[[ 0.58 -0.33  0.06]
 [ 6.32 -3.43  3.16]
 [-3.65  1.04 -2.64]
 [-0.06  0.33  0.15]
 [ 0.33  0.39  0.40]
 [-0.31  0.60  0.62]
 [ 0.47 -0.02  0.61]
 [-0.08  1.14  0.84]
 [-0.43 -0.46 -0.35]
 [ 0.60 -0.38  0.14]]
:
[[-0.08  1.14  0.84]
 [-3.65  1.04 -2.64]
 [-0.31  0.60  0.62]
 [ 0.33  0.39  0.40]
 [-0.06  0.33  0.15]
 [ 0.47 -0.02  0.61]
 [ 0.58 -0.33  0.06]
 [ 0.60 -0.38  0.14]
 [-0.43 -0.46 -0.35]
 [ 6.32 -3.43  3.16]]

[[ 0.73  1.08  1.09 -1.18 -1.04  1.62  0.29  2.67  3.58  1.45]
 [-3.40 -2.87  0.91  0.55 -0.24 -0.58  0.49  0.18  2.13 -2.82]
 [ 1.66 -1.98 -1.31  0.83 -0.48  0.21  2.08  0.32 -1.93 -1.19]
 [ 1.36  0.84 -1.85 -0.43 -1.61 -1.12  5.40  0.85  3.72  2.30]
 [-0.98  0.19  3.19  0.50  0.63  1.60 -2.55  1.00  0.31 -0.04]
 [-3.09  1.43  0.43 -0.49  0.47 -2.01 -0.54 -1.66  2.56  0.79]
 [ 0.35 -1.28  0.18 -0.26  0.10  1.30 -2.15  0.82 -1.59 -1.78]
 [ 0.72  1.75  0.61  0.90  0.60 -0.59  0.80 -1.09 -0.82  2.22]]
:
[[ 0.72  1.75  0.61  0.90  0.60 -0.59  0.80 -1.09 -0.82  2.22]
 [-3.09  1.43  0.43 -0.49  0.47 -2.01 -0.54 -1.66  2.56  0.79]
 [ 0.73  1.08  1.09 -1.18 -1.04  1.62  0.29  2.67  3.58  1.45]
 [ 1.36  0.84 -1.85 -0.43 -1.61 -1.12  5.40  0.85  3.72  2.30]
 [-0.98  0.19  3.19  0.50  0.63  1.60 -2.55  1.00  0.31 -0.04]
 [ 0.35 -1.28  0.18 -0.26  0.10  1.30 -2.15  0.82 -1.59 -1.78]
 [ 1.66 -1.98 -1.31  0.83 -0.48  0.21  2.08  0.32 -1.93 -1.19]
 [-3.40 -2.87  0.91  0.55 -0.24 -0.58  0.49  0.18  2.13 -2.82]]

[[ 1.22 -0.15  0.63  0.57 -0.84  0.46  0.50 -0.23 -0.21  0.31 -0.19]
 [-1.43 -0.85 -1.01 -0.20 -0.06  1.23  0.64  0.11  1.12 -0.82 -0.56]
 [-2.72 -1.19 -0.75  0.64  0.06  2.31  0.85 -2.20  0.88 -1.02 -0.31]
 [ 3.34  3.65  1.81 -2.46 -3.64  4.19  4.04  1.63  4.93  0.75 -0.43]
 [ 1.77  0.18  1.58 -2.02  1.36  1.91  2.04  2.14  2.79 -0.87 -4.01]]
:
[[ 3.34  3.65  1.81 -2.46 -3.64  4.19  4.04  1.63  4.93  0.75 -0.43]
 [ 1.77  0.18  1.58 -2.02  1.36  1.91  2.04  2.14  2.79 -0.87 -4.01]
 [ 1.22 -0.15  0.63  0.57 -0.84  0.46  0.50 -0.23 -0.21  0.31 -0.19]
 [-1.43 -0.85 -1.01 -0.20 -0.06  1.23  0.64  0.11  1.12 -0.82 -0.56]
 [-2.72 -1.19 -0.75  0.64  0.06  2.31  0.85 -2.20  0.88 -1.02 -0.31]]

[[-1.27  0.26 -0.42  0.87]
 [-1.58 -0.06 -0.31  0.88]
 [-5.69  0.93 -1.60  4.00]
 [ 3.65 -0.92  1.18 -2.55]
 [ 0.20  0.42 -0.17 -0.04]
 [-0.23 -0.18 -0.04  0.00]
 [-0.12  0.20 -0.15  0.02]
 [-1.66  0.73 -0.63  1.23]
 [-0.78 -0.01 -0.19  0.36]
 [-1.88  0.33 -0.68  1.15]
 [-0.38 -0.03 -0.13  0.18]
 [ 0.43 -0.31  0.33 -0.26]]
:
[[-5.69  0.93 -1.60  4.00]
 [-1.66  0.73 -0.63  1.23]
 [ 0.20  0.42 -0.17 -0.04]
 [-1.88  0.33 -0.68  1.15]
 [-1.27  0.26 -0.42  0.87]
 [-0.12  0.20 -0.15  0.02]
 [-0.78 -0.01 -0.19  0.36]
 [-0.38 -0.03 -0.13  0.18]
 [-1.58 -0.06 -0.31  0.88]
 [-0.23 -0.18 -0.04  0.00]
 [ 0.43 -0.31  0.33 -0.26]
 [ 3.65 -0.92  1.18 -2.55]]

[[ 6.34  2.69 -0.76 -4.21]
 [-3.93  1.89 -3.80  3.06]
 [-0.12 -0.80  0.39 -0.45]
 [-0.34  1.50 -1.48  0.33]
 [-1.57  2.46 -2.60  1.39]
 [-1.09  3.31 -3.60  0.42]
 [-1.63  2.66 -4.59 -0.27]
 [ 1.23 -0.74 -0.57  1.16]
 [ 1.92  3.58 -5.02 -0.89]]
:
[[ 1.92  3.58 -5.02 -0.89]
 [-1.09  3.31 -3.60  0.42]
 [ 6.34  2.69 -0.76 -4.21]
 [-1.63  2.66 -4.59 -0.27]
 [-1.57  2.46 -2.60  1.39]
 [-3.93  1.89 -3.80  3.06]
 [-0.34  1.50 -1.48  0.33]
 [ 1.23 -0.74 -0.57  1.16]
 [-0.12 -0.80  0.39 -0.45]]

[[-2.09 -0.15  2.95  1.05]
 [ 0.34  1.00  1.97  5.36]
 [-1.65 -1.17  3.82  2.47]]
:
[[ 0.34  1.00  1.97  5.36]
 [-2.09 -0.15  2.95  1.05]
 [-1.65 -1.17  3.82  2.47]]

[[-3.00 -5.22]
 [-0.49 -0.86]
 [-2.79 -4.72]
 [-2.01 -3.65]
 [-1.85 -3.23]
 [-2.81 -5.17]
 [-0.69 -1.24]
 [-0.02 -0.15]
 [-0.60 -1.14]
 [-0.54 -0.94]
 [-2.27 -3.93]]
:
[[-0.02 -0.15]
 [-0.49 -0.86]
 [-0.54 -0.94]
 [-0.60 -1.14]
 [-0.69 -1.24]
 [-1.85 -3.23]
 [-2.01 -3.65]
 [-2.27 -3.93]
 [-2.79 -4.72]
 [-2.81 -5.17]
 [-3.00 -5.22]]

[[ 0.70 -0.05 -0.93  0.05  5.54  1.00  0.25  4.60 -0.10  4.83  0.31 -0.06
  -0.77]
 [-0.01  0.16 -0.34  0.47  5.26  0.71  0.17  4.10 -0.27  5.73  0.16  0.42
  -0.20]]
:
[[-0.01  0.16 -0.34  0.47  5.26  0.71  0.17  4.10 -0.27  5.73  0.16  0.42
  -0.20]
 [ 0.70 -0.05 -0.93  0.05  5.54  1.00  0.25  4.60 -0.10  4.83  0.31 -0.06
  -0.77]]
